Here is a tiny trained network, its code and every weight. The questions are about switching its units off for an input and a class, where a switched-off unit gives its printed mean instead of its output.

import numpy as np


def w(rows, s, z=0):
    codes = np.array(rows[::2]) - 128.0
    scale = np.full(codes.shape[1], s)
    scale[-1] = z or s
    return codes * scale


def f(y):
    return np.maximum(y, 0)


def log_softmax(a):
    a = a - a.max(-1, keepdims=True)
    return a - np.log(np.exp(a).sum(-1, keepdims=True))


def net(x, mask):
    res = np.array(x, float).reshape(1, 5) / 4 @ E
    y = f(res @ A[0][:, :-1].T + A[0][:, -1])
    res = res + np.where(mask, y, B[0][:, -1]) @ B[0][:, :-1]
    return log_softmax(res[-1] @ U[:, :-1].T + U[:, -1])


A, B = {}, {}
E = w([
[116,145,113,112,135],'x0',
[26,75,128,178,181],'x1',
[113,39,140,35,94],'x2',
[131,122,128,136,120],'x3',
[63,167,254,127,59],'x4',
],0.0093)
A[0] = w([
[33,130,193,145,93,72],'n0',
[201,224,128,150,106,202],'n1',
[189,219,125,164,112,196],'n2',
[39,16,139,88,164,84],'n3',
[152,170,162,117,55,134],'n4',
[189,70,78,82,129,165],'n5',
[113,172,141,149,106,161],'n6',
[61,157,123,246,190,118],'n7',
[194,111,139,15,69,168],'n8',
[128,187,164,175,118,146],'n9',
[241,112,39,124,156,254],'n10',
[93,145,156,125,97,155],'n11',
[106,96,111,166,179,137],'n12',
[187,154,83,196,187,212],'n13',
[143,206,130,212,158,244],'n14',
[100,144,181,120,114,128],'n15',
[113,57,66,154,201,182],'n16',
],0.014,0.0047)
B[0] = w([
[113,100,241,133,164,189],'n0',
[70,127,141,120,35,211],'n1',
[69,134,140,130,46,204],'n2',
[77,82,163,194,48,201],'n3',
[137,193,105,100,75,182],'n4',
[171,58,78,148,111,202],'n5',
[143,161,141,149,116,160],'n6',
[170,133,145,139,251,208],'n7',
[231,124,125,54,133,220],'n8',
[134,176,129,176,97,173],'n9',
[74,7,127,82,152,252],'n10',
[143,140,170,114,113,166],'n11',
[102,145,83,157,150,173],'n12',
[49,100,139,78,164,217],'n13',
[64,224,168,140,185,213],'n14',
[131,137,176,95,126,168],'n15',
[92,140,28,178,116,213],'n16',
],0.033,0.016)
U = w([
[68,83,188,115,114,238],'0',
[203,77,84,84,152,62],'1',
[120,206,148,135,75,115],'2',
[254,169,165,86,119,130],'3',
[102,152,83,150,217,123],'4',
[125,105,73,208,84,138],'5',
[168,181,184,169,203,7],'6',
],0.0079,0.0017)

Each question gives the input, the list of numbers given to net, and the class t.
The units are the neurons (one row each of A and B). Each row of codes is followed by its name. A weight is (code - 128) times the scale printed after its matrix; where a second scale follows, it is the last column's (A, B and U).
mask holds one flag per neuron, in row order. A switched-off neuron (its flag False) gives its mean, the last column of its row in B, instead of its output. The means were averaged over made-up inputs and are rounded, as every weight is.
A unit's drop is (log p(t) with every unit on - log p(t) with that unit switched off) / (log p(t) with every unit on - log p(t) with every unit switched off).
The circuit of an input: a set's keep is (log p(t) with only the set's units on - log p(t) with every unit switched off) / (log p(t) with every unit on - log p(t) with every unit switched off). Starting from the 12 units with the biggest drops (on a tie, the unit counted first), units are removed one at a time, each time the one whose removal leaves the highest keep (on an exact tie, the one counted first), for as long as the keep stays at least 0.8.
circuit, biggest first: the units of the circuit, biggest drop first
most important unit: the unit with the biggest drop
k most important neurons: the k neurons with the biggest drops, biggest first
drop of u: that unit's drop, to one decimal
input [4,-2,8,8,7], class 3: most important unit : n8
input [3,3,0,-4,-8], class 4: 2 most important neurons : (n16, n13)
input [2,0,-7,-1,3], class 2: 2 most important neurons : (n2, n1)
input [7,5,0,4,6], class 6: circuit, biggest first : (n10, n1)
input [7,0,6,8,4], class 3: 2 most important neurons : (n10, n8)
input [-6,-6,-8,-6,1], class 2: 3 most important neurons : (n9, n14, n4)
input [1,-6,-8,-1,1], class 2: 3 most important neurons : (n9, n14, n4)
input [-8,-1,0,-7,6], class 2: 2 most important neurons : (n10, n7)
input [7,0,3,-8,6], class 3: 2 most important neurons : (n10, n13)
input [-8,7,-8,5,1], class 6: drop of n7 : 0.2
input [5,5,4,5,-3], class 5: drop of n1 : 0.0
input [-5,3,-7,1,4], class 6: drop of n7 : 0.1
